In the rows, 128 means zero.
Each row of numbers stands for one element and depends on some of the facts below. Use the named rows to name the rest.

Facts:
Π(bebabul, bostustum); Π(bebabul, befopum); Π(bebabul, brobral); Π(bekibul, flukle); Π(bekibul, matrim); Π(bekibul, bubre); Π(bekibul, pledrik)
Π(bezi, skovam); Π(bezi, zedi); Π(bezi, dolur); Π(bezi, sodreflam); Π(bimal, muku); Π(bimal, plemis); Π(bimal, kotrer)
Π(biste, vistek); Π(biste, skebi); Π(biste, pinur); Π(bresten, gekek); Π(bresten, vistek); Π(bresten, skebi); Π(bresten, sodreflam)
Π(brokar, kikil); Π(brokar, pozaplo); Π(brusak, pufos); Π(brusak, bekla); Π(brusak, gege); Π(brusak, pluplum); Π(depoze, sefu)
Π(depoze, dradre); Π(depoze, klugram); Π(depoze, skovam); Π(depoze, maflus); Π(doter, fliskotril); Π(doter, gregra); Π(doter, vesi)
Π(drabo, grivi); Π(drabo, nogror); Π(drabo, rupler); Π(dreken, pagrum); Π(dreken, trozude); Π(dreken, lesto); Π(dreken, fleses)
Π(dribul, grivi); Π(dribul, giso); Π(dribul, madom); Π(dribul, venuk); Π(drolar, klodaflok); Π(drolar, plidos); Π(faskor, plemis)
Π(faskor, kikil); Π(fetreklom, labron); Π(fetreklom, zedi); Π(filenem, vistek); Π(filenem, stabigal); Π(filenem, seplu); Π(flisetris, bekla)
Π(floplum, gitro); Π(floplum, klotik); Π(floplum, beris); Π(floto, pluflo); Π(floto, gitro); Π(floto, ropek); Π(fudrun, lodra)
Π(fudrun, fastal); Π(fudrun, kikle); Π(fudrun, zedi); Π(fudrun, stadrok); Π(fufladrus, tikilos); Π(fufladrus, giso); Π(fufladrus, klibu)
Π(fufladrus, bruvuvos); Π(gakas, gerer); Π(gakas, grestis); Π(gigetram, trevan); Π(gigetram, klostar); Π(givin, fliskotril); Π(givin, trazar)
Π(gregrin, rabrek); Π(gregrin, fastal); Π(gregrin, stapu); Π(grevi, bruvuvos); Π(grevi, muzel); Π(grogam, bostustum); Π(gubistak, kikle)
Π(gude, klotik); Π(gude, stadrok); Π(gude, klovemi); Π(kerer, gerer); Π(kerer, treskil); Π(kerer, vigrer); Π(kerer, pinur)
Π(klever, fastal); Π(lekuplek, kobal); Π(lekuplek, foflole); Π(libal, beve); Π(libal, sesa); Π(libal, pluplum); Π(lidan, matrim)
Π(lidan, sigrus); Π(lidan, didu); Π(lodre, gerer); Π(lodre, zesi); Π(lodrem, triros); Π(nedrum, rusko); Π(nedrum, trevan)
Π(nedrum, trazar); Π(nedrum, tinibri); Π(nedrum, tobril); Π(nedrum, zesi); Π(nedrum, bubre); Π(niskoskon, klodaflok); Π(niskoskon, rabrek)
Π(nosa, gavi); Π(nosa, maflus); Π(pastesku, kobal); Π(pastesku, vozis); Π(pastesku, mene); Π(pastesku, treplige); Π(pastesku, seplu)
Π(pefi, gerer); Π(pefi, stevil); Π(pefi, befopum); Π(plavi, gregra); Π(pleman, plemis); Π(pleman, skebi); Π(pleman, robal)
Π(pliben, skiba); Π(pliben, foflole); Π(pliben, grosten); Π(plozis, vistek); Π(plozis, skile); Π(pulin, skovam); Π(pulin, kotrer)
Π(pulin, triros); Π(pulin, skebi); Π(radrum, sigrus); Π(radrum, kotrer); Π(radrum, vistek); Π(radrum, fastal); Π(ragrer, zitras)
Π(rarin, gitro); Π(rarin, zopok); Π(rarin, briklo); Π(rarin, muku); Π(rarin, suzar); Π(rarin, madom); Π(rarin, klovemi)
Π(relel, pledrik); Π(relel, gugror); Π(riflim, lerar); Π(riflim, kere); Π(riflim, bupla); Π(riflim, tusin); Π(riflim, befopum)
Π(riges, gristu); Π(riges, trevan); Π(riges, ropek); Π(rigi, gavi); Π(rigi, giflebul); Π(rigi, bostustum); Π(rigi, didu)
Π(rigi, dilol); Π(sastak, klibu); Π(sastak, sodreflam); Π(skubel, pasor); Π(skubel, givik); Π(sosko, trozude); Π(sosko, klade)
Π(sosko, pasa); Π(tomer, gerer); Π(tomer, zitras); Π(tomer, flukle); Π(tomer, lodra); Π(tomer, sadom); Π(tomer, givik)
Π(tosker, muku); Π(tosker, kikil); Π(tredir, pufos); Π(tredir, sigrus); Π(trodres, pinur); Π(vefla, pluplin); Π(vefla, tinak)
Π(vefla, stevil); Π(vefla, sigrus); Π(vefla, sasti); Π(vefla, ropek); Π(vefla, buplum); Π(vepe, vozis); Π(votruk, matrim)
Π(votruk, vistek); Π(votruk, batar); Π(votruk, venuk); Π(zabir, trozude); Π(zabir, gregra); Π(zabir, kikil); Π(zabir, klavek)
Π(zabir, gugror); Π(zetrom, flukle); Π(zetrom, sustonok); Π(zetrom, vigrer); Π(zetrom, pinur); ε(batar, a); ε(bebabul, a)
ε(befopum, b); ε(bekibul, b); ε(bekla, c); ε(beris, a); ε(beve, a); ε(bezi, b); ε(bimal, a)
ε(biste, a); ε(bostustum, c); ε(bresten, b); ε(briklo, b); ε(brobral, a); ε(brokar, a); ε(brusak, a)
ε(bruvuvos, a); ε(bubre, a); ε(bupla, b); ε(buplum, b); ε(depoze, a); ε(didu, a); ε(dilol, b)
ε(dolur, a); ε(doter, b); ε(drabo, b); ε(dradre, b); ε(dreken, c); ε(dribul, a); ε(drolar, a)
ε(faskor, a); ε(fastal, a); ε(fetreklom, c); ε(filenem, a); ε(fleses, a); ε(flisetris, b); ε(fliskotril, a)
ε(floplum, c); ε(floto, b); ε(flukle, a); ε(foflole, b); ε(fudrun, a); ε(fufladrus, a); ε(gakas, b)
ε(gavi, b); ε(gege, b); ε(gekek, a); ε(gerer, b); ε(giflebul, a); ε(gigetram, c); ε(giskel, b)
ε(giso, a); ε(gitro, a); ε(givik, b); ε(givin, a); ε(gregra, a); ε(gregrin, b); ε(grestis, b)
ε(grevi, a); ε(gristu, a); ε(grivi, a); ε(grogam, a); ε(grosten, c); ε(gubistak, b); ε(gude, b)
ε(gugror, c); ε(kere, c); ε(kerer, c); ε(kikil, a); ε(kikle, a); ε(klade, b); ε(klavek, a)
ε(klever, c); ε(klibu, a); ε(klodaflok, c); ε(klostar, a); ε(klotik, a); ε(klovemi, b); ε(klugram, a)
ε(kobal, a); ε(kotrer, c); ε(labron, a); ε(lekuplek, a); ε(lerar, c); ε(lesto, a); ε(libal, c)
ε(lidan, b); ε(lodra, a); ε(lodre, b); ε(lodrem, c); ε(madom, c); ε(maflus, a); ε(matrim, a)
ε(mene, b); ε(muku, b); ε(muzel, b); ε(nedrum, a); ε(niskoskon, a); ε(nogror, a); ε(nosa, a)
ε(pagrum, a); ε(pasa, c); ε(pasor, a); ε(pastesku, c); ε(pefi, b); ε(pinur, b); ε(plavi, a)
ε(pledrik, a); ε(pleman, a); ε(plemis, c); ε(pliben, a); ε(plidos, c); ε(plozis, b); ε(pluflo, b)
ε(pluplin, a); ε(pluplum, c); ε(pozaplo, a); ε(pufos, a); ε(pulin, a); ε(rabrek, b); ε(radrum, a)
ε(ragrer, c); ε(rarin, a); ε(relel, a); ε(riflim, b); ε(riges, a); ε(rigi, a); ε(robal, a)
ε(ropek, b); ε(rupler, b); ε(rusko, b); ε(sadom, c); ε(sastak, b); ε(sasti, a); ε(sefu, b)
ε(seplu, a); ε(sesa, b); ε(sigrus, a); ε(skebi, b); ε(skiba, b); ε(skile, c); ε(skovam, a)
ε(skubel, a); ε(sodreflam, a); ε(sosko, a); ε(stabigal, b); ε(stadrok, a); ε(stapu, b); ε(stevil, a)
ε(sustonok, a); ε(suzar, a); ε(tikilos, b); ε(tinak, c); ε(tinibri, c); ε(tobril, a); ε(tomer, b)
ε(tosker, a); ε(trazar, a); ε(tredir, c); ε(treplige, c); ε(treskil, c); ε(trevan, b); ε(triros, c)
ε(trodres, a); ε(trozude, a); ε(tusin, b); ε(vefla, a); ε(venuk, b); ε(vepe, a); ε(vesi, a)
ε(vigrer, a); ε(vistek, b); ε(votruk, a); ε(vozis, c); ε(zabir, c); ε(zedi, a); ε(zesi, a)
ε(zetrom, b); ε(zitras, c); ε(zopok, b)

Known rows:
[154 129 128 113 137 139 129 112 138 142  94 103 131 121 135 125 128 121
 105 133 126 125 116 142 118 118 116 145 130 117 110 138 123 127 126 143
 136 124 130 139 127 139 136 118 135 121  98 123 147]: vigrer
[170 121 132 128 125 115  99 151 136 126 125 151 108 128 139 131 124 115
 171 124 130 132 117 118 120 139 157 129 125 130 112 119 133 132 145 112
 136 123 149 100 127 124 127 118 128 131 113 119 110]: gavi
[124 135 132 125 124 146 114 126 146 133 105 130 143 140 139 129 127 120
 104 123 126 121 150 136 133 142 139 118 131 126 125 127 127 122 125 113
 141 131 130 143 136 121 122 115 135 129 100 132 113]: stabigal
[ 78 132 126 143 116 117 137 126 118 122 174 137 124 143 107 127 129 141
 126 120 126 129 125 144 135 128 120 131 129 149 158 127 119 121 132 143
 110 127 117 121 122 130 122 159 125 132 161 136 157]: floplum
[136 132 128 128 123 125 117 140 128 128 152 148  95 125 121 126 135 141
 117 122 128 127 140 130 118 143 143 138 125 154 126 121 125 110 131 152
 134 133 132 136 135 144 123 136 129 134 133 133 142]: pluflo
[104 126 126 135 130 110 134 111 127 140 119 118 126 130 129 128 135 136
 139 130 125 125 124 133 125 146 124 140 123 140 105 132 124 116 142 115
 127 111 129 117 133 139 123 128 122 131 131 132  85]: klodaflok
[159 128 130 117 128 127 116 138 135 145 137 122 132 129 132 127 115 128
 142 139 133 132 130 127 130 120 131 126 120 123 113 136 117 128 125 100
 128 113 126 106 120 119 124 134 126 135 129 120  79]: dolur
[109 127 125 136 134 128 146 127 106 114 127 117 137 127 124 130 139 118
 155 132 129 130 135  97 129 114 111 121 134 121 143 117 137 130 109 131
 135 139 134 130 123 118 140 137 123 122 148 135 133]: plavi
[127 135 132 122 121 161 131 131 141 127 109 114 158 150 128 126 111 120
 117 135 129 127 137 143 142 110 120 118 130 104 151 132 125 145 109 130
 122 129 110 122 115 107 126 132 139 125 128 123 152]: biste
[141 127 129 113 137 125 116 126 116 125 122 128  99  92 129 127 113 143
 116 128 122 134 128 101 122 125 112 138 127 129 119 155 137 121 115 147
 156 138 119 143 124 144 135 122 129 131 140 132 123]: tobril
[170 130 125 126 133 120 120 144 124 146 181 140 106 109 112 125 146 135
 105 130 128 125 141 140 120 130 128 139 116 154 125 120 118 105 130 155
 141 131 145 143 143 154 125 143 128 133 129 124 131]: gitro
[132 126 129 117 131 133 128 115 134 128 101 123 106 128 135 125 124 126
 120 119 130 122 113 132 114 134 128 147 138 136 112 134 127 124 136 133
 126 124 126 138 126 134 133 117 132 131 106 131 157]: grestis
[ 96 131 127 155 120 134 141 130 132 113 104 137 143 131 124 127 128 148
 143 130 121 127 127 136 133 145 140 117 124 119 146 124 139 147 121 154
 107 124 101 100 133 135 114 128 130 122 156 125 137]: tredir
[165 137 128 127 126 136 126 148 129 139 148 140 133 138 128 127 150 121
 147 133 131 121 152 134 115 132 136 138 118 154 124 105 116 105 127 140
 141 132 157 142 137 134 126 141 125 121 120 133 129]: muku
[ 91 131 131 131 121 154 128 124 138 129 125 125 152 145 125 128 121 117
  91 124 125 126 141 135 153 123 122 107 137 107 156 127 133 142 110 111
 130 136 107 136 125 108 119 127 137 133 128 132 129]: filenem
[160 126 134 121 121 120 103 142 133 129 131 144 117 138 141 130 110 120
 176 130 133 132 129 114 125 134 149 130 124 134 114 128 126 129 133 100
 130 119 143 101 120 111 126 125 124 135 124 123  93]: sefu
[109 127 120 149 124 129 149 128 127 111 101 136 141 138 128 126 135 146
 130 131 133 125 127 119 124 149 149 113 130 127 137 123 140 144 139 129
 100 134 109 125 135 130 120 117 125 129 138 129 125]: flisetris

Name these rows:
No name comes twice in this set of rows, the named rows included.
[166 132 127 122 130 130 129 124 142 155 122 109 116 128 131 122 135 134
 123 142 132 123 134 134 123 134 127 143 112 135  99 133 117 118 130 122
 131 112 126 111 133 141 118 132 128 137 125 122  87] : fastal
[125 134 131 128 119 153 133 137 134 125 130 126 153 151 123 127 122 117
 145 136 130 128 147 130 142 112 118 118 127 112 157 117 126 139 105 132
 128 129 123 109 118 104 126 148 133 125 144 125 146] : pleman
[121 133 131 121 131 131 128 107 134 136  92 116 135 126 135 127 125 125
 125 127 116 124 111 154 121 129 112 153 130 128 114 139 123 127 132 142
 133 116 131 130 125 137 134 120 135 115 115 126 154] : treskil
[112 115 131 140 124 119 127 129 129 117 153 141 106 131 115 129 128 107
 140 119 129 135  91 129 138 118 134 121 140 108 144 116 141 152 139 130
 115 130 132  92 122 113 129 128 134 134 129 117 173] : bebabul
[143 132 128 125 130 120 119 138 121 138 166 146 153 113 125 134 137 135
 121 125 119 130 140 157 119 130 131 132 119 147 130 129 107 109 142 147
 123 125 149 146 141 142 130 136 123 116 125 127 127] : madom
[141 127 126 114 132 131 131 105 131 133  99 110 114 136 136 125 127 130
 116 126 132 122 112 138 110 133 122 152 131 138 101 134 119 117 143 122
 123 120 129 140 124 135 135 118 127 132 102 129 143] : givik
[131 120 132 134 123 120 113 141 130 122 156 139 116 134 122 130 111 114
 168 128 132 137 110 116 142 115 136 115 129 110 140 126 135 151 125 111
 122 127 128  87 117 107 123 135 128 133 139 117 120] : nosa
[142 117 134 138 132  99 106 128 132 132 134 149 109 112 135 133 133 114
 169 123 116 133 101 138 123 138 143 140 125 124 105 117 131 134 150 129
 140 113 161  94 133 134 127 116 132 120 117 113 122] : bostustum
[126 118 132 143 121 122 118 139 124 113 151 143 111 130 120 130 118 112
 150 125 129 138 103 119 144 118 137 114 137 103 151 117 140 161 128 120
 107 132 121  79 118 108 127 129 133 135 139 116 153] : rigi
[101 132 125 132 115 128 144 134 124 121 167 133 113 156 113 124 127 138
 113 118 141 123 128 142 128 129 127 124 135 152 152 125 118 120 133 125
 102 131 114 124 120 119 125 154 123 140 144 134 161] : gude
[157 128 129 117 138 132 131 123 120 132 102 118 130 110 138 128 133 124
 130 135 124 129 132 113 119 119 115 143 126 122 114 134 130 125 119 146
 147 133 134 144 129 137 139 119 129 117 121 127 129] : pledrik
[160 129 130 114 130 124 100 132 120 120 119 139  85 102 135 126 115 148
 120 123 123 130 135 109 112 142 128 142 126 152 113 147 137 108 119 146
 152 137 128 149 127 151 130 118 128 136 135 137 124] : trevan

The same elements again, as new rows of numbers:
Some elements and their rows:
[172 126  82 126 109 108  84 118 125 124 126 136 130  88 125 110  98 102
 103  96 130 121 167 156 138 154  95 136 162]: grevi
[165 136 154  79 133 140  87  69  99 123 125 148 142  66 188 140  77 126
  95 103 143 118 185 129 196 180  86 153 158]: bresten
[153 125  85 128 113  98  85 121 128 127 130 136 129  87 126 114 102  92
 104  91 129 125 161 153 113 155 101 137 161]: drolar
[168 126  82 127 109 107  85 116 126 123 122 137 129  86 122 108  97  99
 104  93 129 120 169 157 140 155  97 134 161]: lekuplek
[145 117  71 145 107 115  92 117 119 134 117 138 120  79 129 101 101  90
 111  90 125 117 174 152 162 157  98 128 165]: brusak
[122 122 146 100 140 142  96  75  93 128 110 162 128  55 176 140  91 108
 104  88 135 121 182 125 206 168  95 142 163]: plozis
[152  88  54 106 116 146 101 157 125 131 143 142 132  89 138 128 108  95
 118 121 139 132 138 164 142  88  87 153 167]: giflebul
[136  89  64  78 122 170 104 131 131 125 174 155 124  88 151 137 100  95
 115  84 146 125 122 143 163 103  71 148 141]: dradre
[147  94  68 103 120 134  99 173 127 120 140 154 136  93 121 121 104  97
 118 117 136 136 129 161 140  88  91 153 156]: trozude
[152  94  74 104 118 152 102 153 120 132 141 146 135  83 136 125 107  96
 120 125 137 130 141 164 153  90  89 161 158]: seplu
[124  88  56  90 121 176 104 124 127 125 179 153 123  87 142 145 101  90
 114  86 146 125 120 136 150  99  75 146 144]: grestis
[149  93  66 105 115 149 100 160 126 129 148 147 135  89 130 124 108  93
 119 121 137 132 132 162 139  89  89 157 156]: lesto
[161  95  65 102 111 154 100 155 127 131 152 143 134  88 131 121 108  95
 119 119 138 128 135 166 144  94  86 161 154]: giso
[129  89  72  82 124 174 107 128 125 127 164 161 121  79 152 136 101  97
 116  85 143 124 126 141 180 103  74 147 144]: venuk
[113  89  71  82 124 161 108 135 133 129 181 155 124  83 155 139 107  85
 115  81 144 128 114 142 142 105  78 149 140]: stapu
[133  89  65  81 123 171 106 135 129 125 173 156 124  84 150 137 101  95
 115  84 145 124 122 140 162 105  72 147 142]: giskel
[146  79  87  94 133 152  92 144 121 137 166 151 110 122 128 127 126 107
 123  94 149 113 127 164 177 105  87 154 143]: vozis

Which element is each row?
No name comes twice in this set of rows, the named rows included.
[160 127  73 143 103 126  87 109 121 127 130 141 124  85 108 104  98  93
 109  91 126 115 165 150 149 152  98 134 155] : nedrum
[164 101  78  91 111 137  98 151 140 135 169 135 140  91 142 126 116  94
 113 117 139 131 123 171  95  99  90 168 148] : zedi
[162 112 109 109 131 103  74 108 120 133 151 132 118 128 139 120 110 118
 105  85 147 105 162 151 159 179  95 139 154] : lodrem
[128  78  91  94 142 140  93 162 121 128 159 161 113 127 118 128 122 106
 125  96 148 120 120 159 172 101  92 151 145] : gugror
[154 124  88 126 119  92  84 134 124 115 116 147 132  93 114 110  95  97
 105  95 127 129 161 150 133 149 101 129 164] : sosko
[140 128 110  86 137  95  84 120 135  89 114 182 118  94 103 120  89 100
  97  42 127 135 145 137 148 148  91 116 148] : doter
[134  89  61  87 118 175 107 132 130 128 179 155 122  84 150 130 101  94
 117  84 145 120 121 141 174 107  72 147 136] : pluflo
[140  81  54  78 127 160 102 131 132 124 160 152 118  88 156 143 101  94
 112  83 146 128 133 146 167 100  70 141 155] : gavi
[133  75  35  87 128 164 103 125 126 125 162 147 116  93 153 155 100  88
 111  81 148 129 138 142 148  97  72 137 164] : befopum
[155 114  96 128 119 119  81 105 123 139 161 136 106 122 124 102 116 107
 112  72 141  95 155 150 181 179  94 134 138] : floplum
[131  82  56  79 128 164 106 133 128 126 164 155 122  87 153 142 101  94
 114  83 145 128 128 143 167 101  71 143 151] : dilol
[114 109 115 113 158  53  73 177 126  94 119 172 123 152  93 107  95 116
 112  74 136 131 137 134 166 166 108 110 153] : zabir

Now the same elements, written a new way:
Known rows:
[107 137 140 125 145 127 109 156 143 122 106  94 130 110 168 145 108 139
 138 125 165 107 128 113 104 143 107 126 140 156 115  93 124 151 163 132
 122  94 135 103  78 134 148 161 131]: fufladrus
[133 136 169 122 145 158 145 157 122 162 117 106 118 137 152 152 103 137
 119 107 147 110 116 116 118 135 133  91 141 145 124 121 125 152 146 146
 111 101 132 118 110 125 131 133 109]: gugror
[ 90 148 181 149 115 149 134 183 141  53 103 133 124 137 159 157  99 152
 134 116 159 113 128 128 103 148 124 111 155 133 135 103 127 153 148 138
  96 125 130 104  97 126 123 142 114]: bupla
[106 155 146 122 126 143 167 147 130 101 121 104 141 119 159 142 100 134
 123 119 167 118 134 130 101 142 120 116 147 145 125 108 135 160 161 130
 111 107 143  64  91 104 144 139 117]: klotik
[103 138 167 127 116 140 142 162 131 108 105 112 108 157 151 164 112 162
 141 117 160 115 125 127 100 152 139 135 149 135 130 114 130 156 147 149
 108 112 135 102 106 125 125 135 118]: sesa
[130 133 190 122 147 141 126 152 132  74  93 122 112 137 167 157 113 141
 128 118 150 101 129 115 101 152 122 134 133 143 123 116 119 159 144 114
 109  90 120 120  97 139 125 146 114]: doter
[100 133 135 129 146 159 156 159 139 132 125  98 131 130 167 149 107 148
 132 115 149 119 110 130 102 129 131 100 140 142 128 125 135 150 143 163
 118  99 127 110  96 139 130 120 109]: vozis
[134 125 151 129 131 153 123 150 126 142 109  99 138 117 170 156 111 142
 127 121 144 122 122 123 116 143 126 112 141 159 128 120 135 154 155 152
 110  97 129 136  92 139 139 134 110]: lodrem
[107 141 144 112 138 147 156 154 131 138 114 112 140 117 161 147 109 127
 133 108 158 100 131 116  89 136 130 116 133 138 130 108 127 163 154 140
 117 108 137  78 104 112 144 152 117]: klostar
[121 127 146 104 138 156 122 126 126 138 102 125 143 112 180 151 114 135
 119 115 152 100 115 112 101 146 133 116 133 150 129 124 128 162 151 154
 113  94 129 142  96 141 132 144 114]: gigetram
[109 143 177 122 113 154 159 154 134 120  99 121 122 110 161 160 106 150
 122 119 158 102 131 119  75 143 148 121 133 130 132 118 130 163 142 142
 108 125 130  91 120 123 126 139 110]: trevan
[110 137 145 123 131 140 138 184 136 152 118 100 132 112 146 154 101 139
 132  94 157 110 132 119  96 130 130 109 135 139 132 104 130 150 153 148
 125 122 142  84 112 105 149 148 117]: matrim
[132 137 157 120 160 133 128 166 129  84 113 115 128 138 162 149 104 126
 130 105 150 106 132 123 116 145 108 122 136 152 123 106 120 155 156 112
 121  82 137  96  87 113 146 151 116]: brokar
[101 144 138 123 120 145 140 175 132 102 118 130 149 126 154 154 101 133
 132  97 158 109 131 128 101 138 128 112 146 134 138 102 130 156 156 145
 114 122 145  83 105  99 142 151 116]: stevil
[ 98 146 173 138 115 141 130 171 142 106 102  92 110 108 153 159  98 165
 121 122 163 117 130 124  90 143 133 120 138 141 121 116 133 147 143 146
 115 121 135  94 109 128 130 138 117]: venuk
[114 128 157 119 120 157 137 150 138 142 115 102 139 115 153 157  96 145
 116 108 154 117 111 116 115 129 134 106 147 142 134 115 130 149 148 161
 107 110 129 143 101 119 135 139 111]: treskil
[105 139 173 130 127 134 109 148 142  61  94 110 115 118 168 155 107 160
 127 126 163 110 124 120  98 156 117 135 143 148 120 111 125 150 151 130
 113  99 129 118  85 142 130 146 122]: drabo

Name these rows:
No name comes twice in this set of rows, the named rows included.
[107 138 144 139 138 143 116 183 135 101 110 134 145 131 166 150 106 125
 148 104 152 106 129 122 111 143 110 109 145 146 132  91 122 157 164 136
 108 112 136  99  82 120 143 157 122] : grogam
[109 135 186 137 107 145 148 169 144  96 108  93 119 118 144 166  94 155
 121 111 158 121 129 122  98 129 139 122 141 132 135 115 132 143 140 145
 110 123 128 115 116 113 134 138 108] : pinur
[118 125 188 115 115 139 130 132 148  27  94 120 134 123 167 162 104 146
 123 116 164 113 125 114 109 150 121 154 151 143 135 103 121 153 149 124
  99 101 119 156  83 124 135 157 116] : tomer
[113 132 131 108 137 136 103 153 132  53 106 142 157 122 176 158 111 131
 133  88 153 103 132 127 105 152 114 137 144 150 135 107 125 159 162 128
 125  97 143 112  85 111 143 156 118] : vefla
[137 126 146 133 140 133 119 168 133 106 108 102 141 115 168 155 110 128
 140 112 144 118 141 125 107 144 112 134 133 159 129 104 130 153 166 123
 124  94 134 110  85 119 154 151 114] : pulin
[106 135 179 129 114 146 109 156 144  28  92 146 140 128 169 165 102 147
 128 107 159 109 125 123 106 152 119 135 151 139 139 107 121 154 149 131
 105 111 127 139  88 123 127 152 114] : pefi
[110 130 164 122 120 134 122 157 131  81  97 120 113 154 158 164 115 160
 141 111 157 113 126 126 104 155 132 142 151 142 129 112 128 157 149 141
 110 105 133 120  99 132 124 141 120] : flisetris
[117 124 185 120 120 137 117 146 148  42  96 114 128 119 161 166 103 151
 122 109 157 113 125 115 108 145 120 145 140 143 134 105 124 147 146 126
 109 102 122 154  92 126 136 153 113] : zetrom
[102 143 145 143 130 147 130 192 131 137 113 117 139 128 157 150 104 128
 148 106 152 111 135 128 102 140 119 100 144 141 133  93 128 155 163 147
 110 118 139  81  97 117 144 152 120] : giflebul
[102 137 180 143 129 144 107 157 144  17  93 146 136 135 174 160 103 147
 136 117 155 109 125 126 109 157 113 131 152 142 132 103 119 151 152 126
 102 105 124 137  77 135 126 151 117] : riflim
[116 122 133 120 150 134 120 165 146  76 116 102 138 120 171 154 108 134
 142 101 148 114 130 128 100 135 112 134 129 150 130 105 130 149 156 127
 135  93 131 106  80 126 152 146 115] : filenem
[119 135 180 130 114 141 152 141 136  69  99 110 127 136 167 159 108 149
 127 130 162 122 129 124 104 151 127 147 151 146 129 110 131 157 152 129
  99  99 123 119  90 130 132 143 114] : gubistak
[108 141 134 125 121 142 142 179 127 142 119 105 137 129 147 160 105 140
 137  94 156 116 135 131  98 139 132 117 144 138 138 111 136 155 156 153
 124 122 149  78 110  96 143 142 115] : sigrus
[118 130 177 141 120 136 122 157 141  98  92  94 116 109 166 159 109 157
 132 137 159 118 131 120  98 150 122 139 139 153 122 106 130 148 152 134
 108 100 124 117  89 146 134 145 119] : sastak
[112 149 153 123 119 141 178 146 128 121 122  92 142 123 156 145 105 134
 128 124 167 123 134 125 105 141 121 126 149 145 127 104 135 161 159 134
 107 104 137  76  93 102 146 143 117] : stadrok

